How the objects are linked:
j308: g>j376, e>j329, c>j952, m>j836, q>j877, l>j231
j902: g>j703, e>j790, c>j329, m>j634, q>j851, l>j972
j852: g>j952, e>j983, c>j524, m>j393, q>j260, l>j281
j854: g>j872, e>j32, c>j831, m>j691, q>j376, l>j329
j179: g>j983, e>j892, c>j770, m>j753, q>j281, l>j973
j16: g>j231, e>j691, c>j281, m>j308, q>j518, l>j836
j691: g>j862, e>j518, c>j179, m>j329, q>j16, l>j872
j831: g>j973, e>j849, c>j249, m>j179, q>j393, l>j753
j753: g>j831, e>j43, c>j419, m>j973, q>j952, l>j983
j110: g>j506, e>j785, c>j723, m>j127, q>j419, l>j337
j723: g>j141, e>j254, c>j338, m>j882, q>j105, l>j733
j557: g>j42, e>j868, c>j426, m>j818, q>j937, l>j541
j872: g>j691, e>j14, c>j973, m>j862, q>j836, l>j854
j724: g>j426, e>j178, c>j16, m>j851, q>j70, l>j102
j921: g>j892, e>j995, c>j127, m>j260, q>j973, l>j849
j862: g>j329, e>j476, c>j983, m>j854, q>j231, l>j691
j566: g>j52, e>j838, c>j891, m>j105, q>j280, l>j159
j930: g>j770, e>j127, c>j159, m>j437, q>j926, l>j249
j995: g>j281, e>j973, c>j926, m>j852, q>j921, l>j393
j941: g>j70, e>j102, c>j14, m>j783, q>j634, l>j354
j14: g>j518, e>j836, c>j921, m>j476, q>j872, l>j32
j624: g>j891, e>j853, c>j634, m>j868, q>j567, l>j323
j733: g>j723, e>j750, c>j937, m>j141, q>j52, l>j838
j231: g>j308, e>j862, c>j852, m>j376, q>j476, l>j16
j329: g>j854, e>j877, c>j753, m>j872, q>j308, l>j862
j877: g>j32, e>j308, c>j43, m>j14, q>j329, l>j476
j891: g>j868, e>j361, c>j178, m>j875, q>j541, l>j624
j518: g>j476, e>j16, c>j892, m>j877, q>j691, l>j14
j361: g>j937, e>j541, c>j70, m>j338, q>j891, l>j853
j937: g>j338, e>j557, c>j783, m>j136, q>j868, l>j361
j506: g>j127, e>j499, c>j141, m>j674, q>j249, l>j110
j102: g>j724, e>j634, c>j836, m>j426, q>j941, l>j819
j750: g>j254, e>j52, c>j557, m>j350, q>j733, l>j280
j674: g>j337, e>j147, c>j838, m>j110, q>j770, l>j127
j875: g>j323, e>j338, c>j902, m>j624, q>j42, l>j868
j127: g>j674, e>j926, c>j882, m>j337, q>j930, l>j506
j790: g>j354, e>j851, c>j877, m>j941, q>j902, l>j783
j983: g>j753, e>j260, c>j437, m>j831, q>j852, l>j179
j763: g>j280, e>j159, c>j567, m>j750, q>j882, l>j350
j818: g>j567, e>j323, c>j819, m>j541, q>j136, l>j42
j42: g>j818, e>j875, c>j851, m>j567, q>j338, l>j557
j354: g>j941, e>j819, c>j32, m>j70, q>j703, l>j790
j419: g>j249, e>j110, c>j105, m>j930, q>j785, l>j437
j567: g>j541, e>j624, c>j102, m>j557, q>j853, l>j818
j260: g>j43, e>j852, c>j337, m>j849, q>j983, l>j892
j437: g>j419, e>j337, c>j52, m>j249, q>j524, l>j770
j32: g>j14, e>j376, c>j849, m>j518, q>j854, l>j877
j952: g>j393, e>j753, c>j785, m>j995, q>j43, l>j852
j819: g>j102, e>j703, c>j376, m>j724, q>j354, l>j851
j147: g>j524, e>j770, c>j280, m>j785, q>j674, l>j926
j785: g>j499, e>j419, c>j254, m>j926, q>j110, l>j524
j703: g>j634, e>j354, c>j854, m>j178, q>j819, l>j902
j868: g>j875, e>j937, c>j972, m>j323, q>j557, l>j891
j178: g>j972, e>j70, c>j691, m>j902, q>j724, l>j634
j70: g>j783, e>j724, c>j518, m>j790, q>j178, l>j941
j281: g>j852, e>j179, c>j147, m>j952, q>j892, l>j995
j499: g>j926, e>j249, c>j350, m>j147, q>j506, l>j785
j249: g>j930, e>j506, c>j108, m>j770, q>j499, l>j419
j851: g>j819, e>j902, c>j308, m>j102, q>j790, l>j426
j770: g>j437, e>j674, c>j566, m>j419, q>j147, l>j930
j853: g>j361, e>j567, c>j941, m>j937, q>j624, l>j136
j141: g>j882, e>j350, c>j136, m>j838, q>j108, l>j723
j43: g>j849, e>j952, c>j110, m>j921, q>j753, l>j260
j337: g>j110, e>j524, c>j733, m>j506, q>j437, l>j674
j105: g>j108, e>j723, c>j875, m>j159, q>j254, l>j52
j849: g>j921, e>j393, c>j506, m>j892, q>j831, l>j43
j541: g>j557, e>j891, c>j724, m>j42, q>j361, l>j567
j838: g>j733, e>j280, c>j361, m>j723, q>j566, l>j882
j426: g>j851, e>j972, c>j231, m>j819, q>j783, l>j724
j476: g>j877, e>j231, c>j260, m>j32, q>j862, l>j518
j254: g>j350, e>j105, c>j42, m>j763, q>j723, l>j750
j783: g>j790, e>j426, c>j476, m>j354, q>j972, l>j70
j280: g>j750, e>j566, c>j541, m>j254, q>j838, l>j763
j338: g>j136, e>j42, c>j790, m>j853, q>j875, l>j937
j159: g>j566, e>j882, c>j624, m>j52, q>j763, l>j108
j376: g>j836, e>j854, c>j393, m>j16, q>j32, l>j308
j882: g>j838, e>j763, c>j853, m>j733, q>j159, l>j141
j926: g>j147, e>j930, c>j763, m>j524, q>j127, l>j499
j892: g>j260, e>j281, c>j674, m>j43, q>j179, l>j921
j323: g>j624, e>j136, c>j703, m>j891, q>j818, l>j875
j972: g>j902, e>j783, c>j862, m>j703, q>j426, l>j178
j634: g>j178, e>j941, c>j872, m>j972, q>j102, l>j703
j136: g>j853, e>j818, c>j354, m>j361, q>j323, l>j338
j350: g>j763, e>j108, c>j818, m>j280, q>j141, l>j254
j524: g>j785, e>j437, c>j750, m>j499, q>j337, l>j147
j836: g>j16, e>j872, c>j995, m>j231, q>j14, l>j376
j52: g>j105, e>j733, c>j868, m>j108, q>j750, l>j566
j973: g>j179, e>j921, c>j930, m>j983, q>j995, l>j831
j108: g>j159, e>j141, c>j323, m>j566, q>j350, l>j105
j393: g>j995, e>j831, c>j499, m>j281, q>j849, l>j952

In the rows, 493 stands for zero.

The rows follow the links: the fewer symbols apart two objects are, the more alike their rows tend to be.

Rows of some objects; one shown again gets a slightly different row:
j281
[351, 596, 510, 334, 433, 558, 792, 450, 311, 623, 531, 591, 432, 740, 385, 652, 725, 482, 176, 399, 420, 864, 707, 533, 262, 449, 506, 539, 555, 318, 166, 500, 445, 373, 636, 369, 650, 452, 394, 766, 740, 533, 514, 670, 647, 495, 797, 446, 604, 332, 413, 353, 751, 425, 133, 244, 593, 468, 625, 610, 497, 714, 550, 647, 709]
j426
[403, 486, 466, 288, 518, 500, 331, 257, 470, 574, 485, 345, 427, 483, 474, 302, 685, 194, 78, 391, 483, 519, 520, 748, 812, 523, 502, 324, 633, 548, 511, 542, 214, 384, 194, 612, 295, 451, 590, 737, 574, 583, 533, 427, 506, 526, 271, 409, 583, 469, 680, 212, 515, 263, 162, 425, 591, 414, 336, 453, 531, 545, 815, 280, 765]
j790
[314, 561, 265, 709, 514, 446, 312, 409, 465, 721, 502, 618, 475, 361, 478, 306, 126, 272, 718, 608, 266, 153, 439, 552, 829, 520, 419, 278, 380, 394, 777, 355, 348, 286, 165, 561, 281, 474, 434, 231, 462, 522, 331, 328, 700, 394, 158, 472, 659, 441, 416, 559, 261, 399, 749, 419, 634, 378, 390, 629, 335, 315, 525, 283, 475]
j877
[305, 514, 194, 649, 523, 443, 549, 448, 281, 653, 536, 627, 574, 315, 259, 380, 113, 292, 703, 689, 323, 154, 670, 522, 628, 499, 423, 519, 425, 427, 811, 383, 359, 322, 439, 368, 446, 455, 441, 285, 785, 541, 402, 245, 631, 457, 368, 504, 689, 318, 451, 619, 307, 443, 726, 234, 514, 209, 438, 615, 417, 254, 525, 369, 385]
j541
[433, 562, 769, 260, 553, 507, 226, 391, 645, 556, 450, 604, 577, 616, 694, 379, 693, 433, 171, 487, 383, 838, 293, 592, 678, 473, 499, 432, 679, 382, 250, 509, 390, 383, 307, 657, 393, 524, 388, 716, 310, 564, 533, 714, 533, 489, 367, 533, 567, 738, 360, 232, 696, 417, 171, 809, 475, 374, 391, 578, 514, 785, 511, 379, 694]
j733
[266, 500, 715, 748, 482, 521, 327, 368, 699, 616, 437, 389, 500, 511, 636, 607, 163, 124, 587, 433, 383, 548, 312, 673, 401, 562, 528, 506, 364, 598, 500, 559, 169, 332, 639, 862, 547, 467, 630, 225, 275, 567, 558, 470, 650, 548, 576, 455, 685, 757, 580, 731, 519, 181, 679, 723, 680, 261, 499, 536, 487, 518, 747, 584, 799]
j52
[777, 498, 654, 530, 453, 567, 378, 330, 646, 278, 464, 349, 417, 465, 677, 581, 655, 176, 459, 368, 793, 500, 332, 672, 411, 520, 499, 511, 451, 598, 500, 539, 149, 763, 629, 843, 610, 418, 622, 481, 253, 546, 565, 440, 218, 521, 643, 445, 253, 723, 629, 592, 502, 209, 589, 735, 501, 819, 560, 344, 571, 445, 934, 644, 755]
j875
[743, 484, 473, 491, 553, 434, 230, 408, 550, 276, 542, 549, 561, 236, 668, 380, 673, 361, 502, 694, 734, 114, 380, 584, 694, 508, 433, 363, 558, 411, 749, 380, 430, 733, 335, 725, 315, 552, 422, 357, 215, 514, 405, 264, 224, 409, 262, 515, 299, 667, 442, 499, 291, 394, 541, 707, 399, 807, 433, 427, 425, 295, 712, 360, 406]
j419
[810, 524, 315, 488, 485, 382, 650, 474, 523, 237, 533, 596, 550, 322, 548, 643, 686, 320, 501, 666, 787, 177, 581, 548, 151, 492, 404, 601, 470, 414, 741, 419, 285, 850, 743, 601, 767, 557, 438, 455, 395, 539, 360, 279, 270, 428, 652, 542, 234, 567, 426, 625, 273, 510, 537, 562, 402, 777, 655, 375, 447, 286, 688, 750, 457]
j930
[793, 419, 590, 510, 489, 458, 702, 618, 559, 274, 526, 404, 558, 564, 539, 612, 657, 753, 666, 681, 735, 691, 539, 310, 147, 500, 408, 661, 444, 553, 308, 367, 747, 780, 784, 403, 697, 538, 617, 480, 553, 497, 450, 638, 298, 393, 848, 526, 221, 532, 581, 637, 591, 737, 557, 613, 328, 784, 655, 375, 467, 599, 332, 774, 381]
j862
[791, 377, 397, 502, 567, 595, 677, 319, 291, 199, 429, 313, 557, 462, 341, 430, 706, 182, 422, 458, 762, 548, 663, 659, 643, 553, 485, 484, 518, 587, 484, 482, 150, 799, 433, 479, 390, 567, 622, 445, 720, 582, 542, 500, 214, 482, 387, 477, 279, 242, 654, 503, 471, 201, 548, 229, 379, 812, 457, 308, 525, 539, 898, 376, 774]
j566
[807, 579, 855, 542, 457, 496, 359, 455, 721, 241, 503, 608, 417, 650, 719, 570, 581, 484, 508, 380, 738, 868, 333, 569, 391, 427, 522, 500, 441, 394, 216, 558, 390, 828, 629, 709, 539, 440, 407, 358, 302, 501, 513, 704, 235, 560, 715, 443, 218, 743, 435, 581, 736, 419, 578, 755, 501, 838, 550, 452, 510, 741, 659, 550, 686]
j280
[320, 571, 789, 325, 468, 494, 385, 440, 704, 607, 477, 603, 479, 736, 693, 515, 674, 462, 141, 400, 400, 882, 306, 559, 396, 431, 512, 474, 604, 421, 167, 571, 371, 382, 578, 780, 583, 422, 353, 769, 338, 543, 538, 774, 575, 516, 673, 477, 567, 688, 432, 308, 758, 431, 188, 730, 539, 337, 562, 608, 511, 769, 508, 557, 740]
j937
[292, 371, 643, 646, 486, 519, 229, 326, 622, 676, 513, 343, 568, 489, 656, 386, 125, 182, 658, 509, 327, 533, 281, 729, 718, 620, 497, 435, 431, 611, 532, 511, 186, 350, 276, 904, 339, 556, 582, 263, 335, 577, 552, 569, 690, 518, 286, 508, 658, 723, 614, 635, 473, 227, 764, 795, 489, 276, 417, 536, 480, 527, 721, 318, 714]
j852
[388, 444, 400, 287, 435, 589, 830, 324, 342, 520, 503, 387, 485, 497, 345, 666, 707, 195, 119, 321, 387, 499, 687, 721, 324, 554, 516, 519, 553, 617, 454, 568, 165, 443, 718, 442, 676, 483, 676, 807, 742, 589, 572, 519, 528, 571, 656, 549, 558, 292, 626, 385, 450, 212, 123, 220, 573, 437, 602, 472, 542, 596, 811, 674, 789]
j941
[300, 494, 525, 678, 527, 469, 311, 664, 442, 745, 591, 523, 407, 580, 455, 343, 205, 828, 880, 587, 350, 683, 510, 256, 798, 556, 421, 292, 396, 559, 298, 413, 756, 291, 142, 319, 250, 530, 520, 224, 572, 432, 407, 627, 688, 392, 228, 471, 699, 458, 525, 469, 630, 712, 756, 442, 612, 307, 337, 486, 420, 618, 230, 295, 368]
j926
[396, 401, 628, 240, 490, 481, 737, 647, 543, 538, 516, 481, 512, 583, 548, 676, 752, 836, 254, 673, 349, 674, 514, 341, 135, 548, 413, 704, 693, 563, 351, 417, 817, 395, 775, 415, 719, 507, 580, 838, 426, 435, 433, 584, 585, 413, 826, 542, 544, 521, 600, 369, 579, 744, 193, 573, 452, 369, 666, 459, 416, 654, 136, 734, 309]

Each walk starts at a row. The symbols on each line, taken left to right, move it on to the next object.
Answer with the object's row; about right is enough.
---
[772, 482, 734, 568, 525, 426, 137, 637, 639, 241, 612, 429, 572, 503, 621, 339, 646, 754, 647, 634, 750, 729, 314, 292, 718, 538, 442, 436, 533, 573, 356, 446, 756, 812, 294, 518, 345, 524, 541, 420, 306, 445, 382, 633, 246, 450, 353, 528, 244, 709, 580, 496, 612, 706, 587, 747, 429, 800, 369, 369, 435, 573, 334, 336, 377]
l g e m q q
[448, 419, 625, 243, 495, 505, 158, 361, 649, 565, 543, 387, 573, 504, 618, 387, 739, 208, 96, 490, 416, 546, 295, 720, 718, 504, 510, 433, 632, 606, 466, 526, 175, 433, 266, 849, 364, 583, 557, 826, 336, 578, 489, 482, 633, 544, 294, 485, 567, 691, 582, 216, 533, 213, 201, 724, 503, 402, 404, 479, 504, 507, 780, 336, 727]
q e e q c l
[380, 564, 619, 318, 473, 514, 313, 469, 411, 534, 440, 550, 349, 659, 473, 347, 732, 510, 168, 346, 430, 905, 474, 621, 790, 373, 486, 272, 598, 428, 146, 496, 374, 339, 109, 535, 246, 404, 340, 800, 622, 517, 552, 735, 562, 511, 265, 433, 578, 463, 410, 247, 696, 403, 229, 400, 560, 386, 313, 610, 529, 682, 622, 264, 749]
---
[791, 536, 769, 507, 511, 450, 167, 439, 666, 294, 434, 600, 535, 666, 624, 348, 640, 467, 636, 497, 779, 883, 274, 545, 736, 463, 490, 427, 448, 419, 191, 545, 447, 761, 276, 686, 348, 567, 398, 425, 374, 535, 477, 759, 201, 505, 454, 509, 254, 698, 420, 453, 740, 409, 646, 717, 350, 798, 364, 432, 484, 776, 690, 363, 651]
e g c l l q m l
[845, 602, 672, 598, 521, 531, 284, 476, 432, 231, 475, 609, 459, 639, 469, 328, 575, 493, 540, 397, 741, 861, 481, 601, 851, 448, 511, 287, 444, 346, 176, 492, 468, 796, 135, 504, 276, 442, 357, 451, 565, 485, 512, 774, 212, 478, 306, 502, 225, 407, 347, 441, 670, 455, 560, 386, 491, 783, 313, 385, 498, 730, 684, 275, 703]
g e l l m
[260, 444, 536, 665, 538, 531, 314, 296, 466, 641, 468, 398, 488, 520, 501, 323, 129, 199, 636, 449, 331, 502, 411, 722, 804, 592, 500, 284, 415, 569, 531, 591, 182, 282, 190, 626, 252, 443, 578, 215, 516, 571, 527, 536, 668, 548, 216, 448, 689, 447, 584, 593, 553, 284, 768, 419, 541, 271, 301, 417, 536, 523, 719, 254, 785]
---
[825, 491, 584, 542, 462, 457, 357, 669, 415, 242, 549, 450, 399, 558, 504, 279, 640, 822, 628, 540, 738, 690, 456, 300, 820, 564, 443, 264, 445, 642, 271, 403, 768, 777, 205, 315, 216, 416, 577, 433, 621, 410, 372, 672, 217, 419, 247, 467, 246, 411, 580, 455, 612, 767, 561, 408, 485, 853, 348, 345, 399, 628, 371, 252, 347]
l g m m l
[809, 576, 282, 532, 471, 438, 345, 419, 450, 269, 563, 641, 518, 253, 445, 362, 636, 384, 492, 610, 718, 181, 450, 542, 855, 484, 401, 338, 448, 441, 793, 372, 403, 784, 192, 495, 274, 480, 370, 442, 487, 459, 423, 242, 263, 442, 151, 449, 207, 486, 408, 493, 254, 440, 510, 414, 481, 863, 299, 462, 417, 265, 723, 304, 420]
e g c m c l m q
[799, 470, 357, 525, 468, 506, 765, 337, 310, 234, 420, 379, 399, 486, 322, 657, 631, 232, 476, 354, 688, 467, 637, 729, 260, 522, 509, 561, 397, 593, 501, 529, 192, 765, 633, 544, 620, 498, 627, 417, 638, 604, 503, 554, 244, 573, 638, 440, 188, 344, 590, 645, 484, 216, 539, 232, 462, 897, 622, 277, 444, 485, 856, 649, 766]
---
[249, 391, 354, 706, 514, 504, 593, 308, 298, 652, 473, 340, 551, 557, 333, 411, 57, 210, 612, 472, 280, 527, 684, 753, 649, 570, 510, 495, 438, 667, 469, 524, 186, 272, 408, 486, 454, 566, 589, 255, 797, 531, 538, 518, 661, 533, 402, 497, 697, 279, 580, 635, 488, 211, 780, 279, 470, 256, 439, 501, 557, 566, 812, 417, 753]
l g q q e q
[392, 439, 388, 216, 524, 508, 609, 272, 314, 531, 490, 322, 569, 486, 269, 407, 694, 190, 97, 510, 362, 502, 688, 747, 595, 558, 552, 577, 602, 620, 431, 570, 156, 323, 376, 432, 441, 510, 579, 827, 785, 591, 542, 511, 598, 578, 415, 546, 593, 289, 576, 222, 497, 196, 99, 218, 491, 373, 414, 416, 576, 495, 826, 404, 832]
q l q e c
[313, 602, 588, 702, 491, 537, 818, 452, 342, 667, 507, 598, 411, 664, 365, 622, 108, 473, 711, 389, 294, 851, 655, 498, 312, 472, 536, 501, 390, 328, 271, 482, 417, 287, 726, 394, 591, 458, 366, 242, 767, 488, 533, 713, 641, 543, 761, 525, 571, 303, 323, 749, 729, 479, 683, 294, 584, 328, 617, 666, 469, 667, 525, 535, 735]
---
[425, 584, 295, 299, 494, 432, 330, 459, 385, 557, 516, 621, 397, 278, 515, 299, 739, 295, 170, 547, 459, 173, 477, 547, 863, 449, 442, 366, 546, 436, 829, 417, 412, 407, 209, 510, 319, 507, 443, 785, 490, 488, 409, 243, 560, 400, 155, 469, 574, 495, 459, 234, 260, 365, 136, 430, 580, 386, 327, 538, 414, 243, 553, 284, 476]
c g q l c q c e m
[354, 402, 597, 698, 507, 478, 664, 642, 523, 650, 556, 439, 524, 592, 517, 703, 149, 741, 783, 705, 330, 673, 555, 249, 207, 530, 425, 710, 375, 623, 330, 396, 756, 266, 814, 409, 799, 536, 587, 263, 495, 417, 471, 622, 644, 431, 843, 527, 626, 497, 563, 712, 664, 639, 666, 553, 502, 275, 717, 574, 415, 590, 134, 725, 409]
q l e g c q m q
[407, 454, 655, 235, 479, 512, 367, 318, 676, 570, 467, 309, 472, 484, 701, 575, 673, 209, 103, 412, 437, 518, 283, 677, 409, 563, 521, 487, 578, 682, 394, 548, 156, 430, 696, 911, 546, 418, 606, 826, 205, 650, 524, 483, 518, 471, 599, 476, 585, 757, 568, 287, 516, 222, 170, 679, 634, 406, 585, 493, 514, 559, 772, 531, 788]
---
[788, 516, 505, 479, 528, 524, 624, 461, 276, 204, 409, 571, 602, 676, 372, 367, 647, 412, 482, 537, 702, 884, 720, 550, 533, 418, 508, 500, 500, 356, 158, 586, 399, 837, 345, 325, 424, 569, 382, 438, 792, 473, 580, 776, 177, 530, 474, 578, 327, 236, 398, 525, 808, 445, 566, 233, 382, 796, 386, 405, 541, 753, 717, 416, 695]
q m e l g
[768, 441, 175, 516, 559, 454, 594, 357, 332, 264, 562, 593, 554, 319, 310, 387, 639, 356, 542, 679, 738, 122, 635, 606, 589, 449, 457, 478, 490, 429, 751, 460, 420, 794, 355, 275, 418, 517, 454, 415, 656, 506, 396, 299, 207, 461, 301, 564, 259, 242, 492, 537, 286, 457, 611, 287, 380, 807, 365, 410, 447, 256, 719, 447, 444]
e l e q e l g g
[418, 528, 155, 220, 544, 434, 650, 362, 291, 564, 612, 562, 592, 269, 317, 409, 725, 333, 116, 667, 393, 104, 692, 568, 613, 454, 397, 483, 636, 439, 764, 359, 460, 480, 416, 408, 430, 524, 388, 826, 699, 515, 356, 295, 632, 341, 295, 517, 578, 283, 447, 259, 260, 373, 153, 294, 510, 394, 384, 564, 467, 298, 569, 434, 444]
---
[252, 421, 475, 568, 482, 409, 627, 620, 299, 593, 530, 492, 552, 632, 359, 432, 90, 768, 842, 688, 349, 650, 645, 319, 626, 525, 447, 452, 441, 592, 325, 372, 751, 288, 346, 170, 398, 578, 550, 325, 756, 396, 361, 623, 600, 386, 421, 535, 653, 228, 566, 608, 610, 707, 702, 276, 490, 293, 381, 480, 453, 646, 169, 398, 296]
m q c g q l c l m
[336, 431, 365, 272, 545, 434, 698, 442, 542, 599, 571, 567, 534, 349, 499, 628, 709, 302, 166, 636, 429, 127, 516, 551, 130, 511, 447, 690, 641, 393, 786, 398, 337, 374, 813, 543, 654, 537, 373, 780, 457, 531, 439, 244, 602, 385, 722, 470, 615, 546, 482, 410, 260, 380, 192, 632, 416, 386, 598, 571, 392, 217, 594, 699, 447]
c c l m c e m g
[807, 463, 506, 524, 443, 533, 330, 342, 500, 222, 464, 437, 423, 462, 490, 390, 626, 172, 484, 397, 680, 526, 455, 697, 815, 494, 524, 305, 465, 592, 440, 522, 166, 812, 156, 612, 286, 505, 536, 406, 509, 532, 502, 483, 281, 563, 266, 459, 263, 483, 602, 474, 503, 259, 579, 376, 517, 803, 348, 324, 503, 534, 888, 254, 808]
---
[396, 579, 524, 229, 518, 468, 606, 395, 282, 579, 442, 592, 573, 651, 287, 488, 769, 465, 172, 522, 394, 881, 666, 570, 672, 423, 515, 454, 602, 353, 236, 498, 396, 402, 407, 282, 380, 544, 376, 839, 839, 528, 561, 768, 574, 503, 461, 528, 513, 238, 422, 220, 742, 375, 204, 258, 477, 346, 464, 644, 560, 669, 552, 384, 727]
e l e q e l g g
[256, 514, 510, 693, 520, 530, 578, 440, 283, 623, 473, 646, 562, 696, 283, 423, 118, 482, 749, 417, 290, 866, 663, 567, 587, 409, 546, 462, 383, 431, 217, 489, 423, 245, 358, 306, 446, 510, 363, 205, 764, 550, 545, 760, 666, 495, 468, 522, 634, 244, 429, 658, 799, 360, 754, 232, 510, 253, 423, 653, 451, 720, 512, 413, 712]
g q g g l l c l
[790, 538, 577, 593, 436, 493, 748, 472, 316, 229, 422, 583, 462, 670, 345, 688, 703, 480, 602, 392, 728, 927, 669, 569, 243, 483, 538, 512, 430, 388, 154, 522, 450, 848, 629, 428, 619, 447, 322, 472, 735, 535, 528, 735, 192, 526, 765, 487, 282, 294, 384, 557, 679, 422, 536, 238, 415, 857, 645, 424, 579, 702, 677, 707, 689]
---
[785, 570, 204, 590, 458, 382, 794, 336, 432, 258, 532, 572, 386, 295, 368, 647, 645, 298, 556, 620, 770, 174, 727, 558, 281, 464, 411, 593, 459, 386, 794, 355, 407, 771, 655, 363, 601, 465, 488, 456, 644, 502, 403, 247, 274, 446, 530, 462, 223, 300, 439, 608, 267, 450, 520, 201, 504, 806, 592, 430, 464, 233, 699, 694, 456]
m g e g q g e
[305, 576, 248, 760, 403, 490, 833, 458, 290, 664, 551, 556, 444, 301, 307, 619, 89, 352, 694, 543, 318, 143, 675, 611, 339, 382, 463, 541, 415, 442, 708, 423, 378, 331, 715, 400, 663, 459, 446, 262, 652, 593, 338, 246, 693, 409, 607, 451, 653, 307, 411, 701, 250, 398, 683, 266, 555, 261, 650, 625, 396, 255, 451, 612, 452]
e m q m q e
[257, 428, 378, 706, 501, 525, 766, 329, 333, 716, 512, 355, 446, 490, 371, 566, 137, 228, 674, 372, 307, 491, 707, 709, 281, 564, 527, 602, 382, 672, 467, 503, 225, 266, 690, 529, 608, 430, 573, 276, 679, 551, 528, 532, 713, 535, 656, 408, 692, 275, 601, 671, 492, 246, 697, 203, 594, 295, 598, 524, 575, 525, 800, 646, 766]
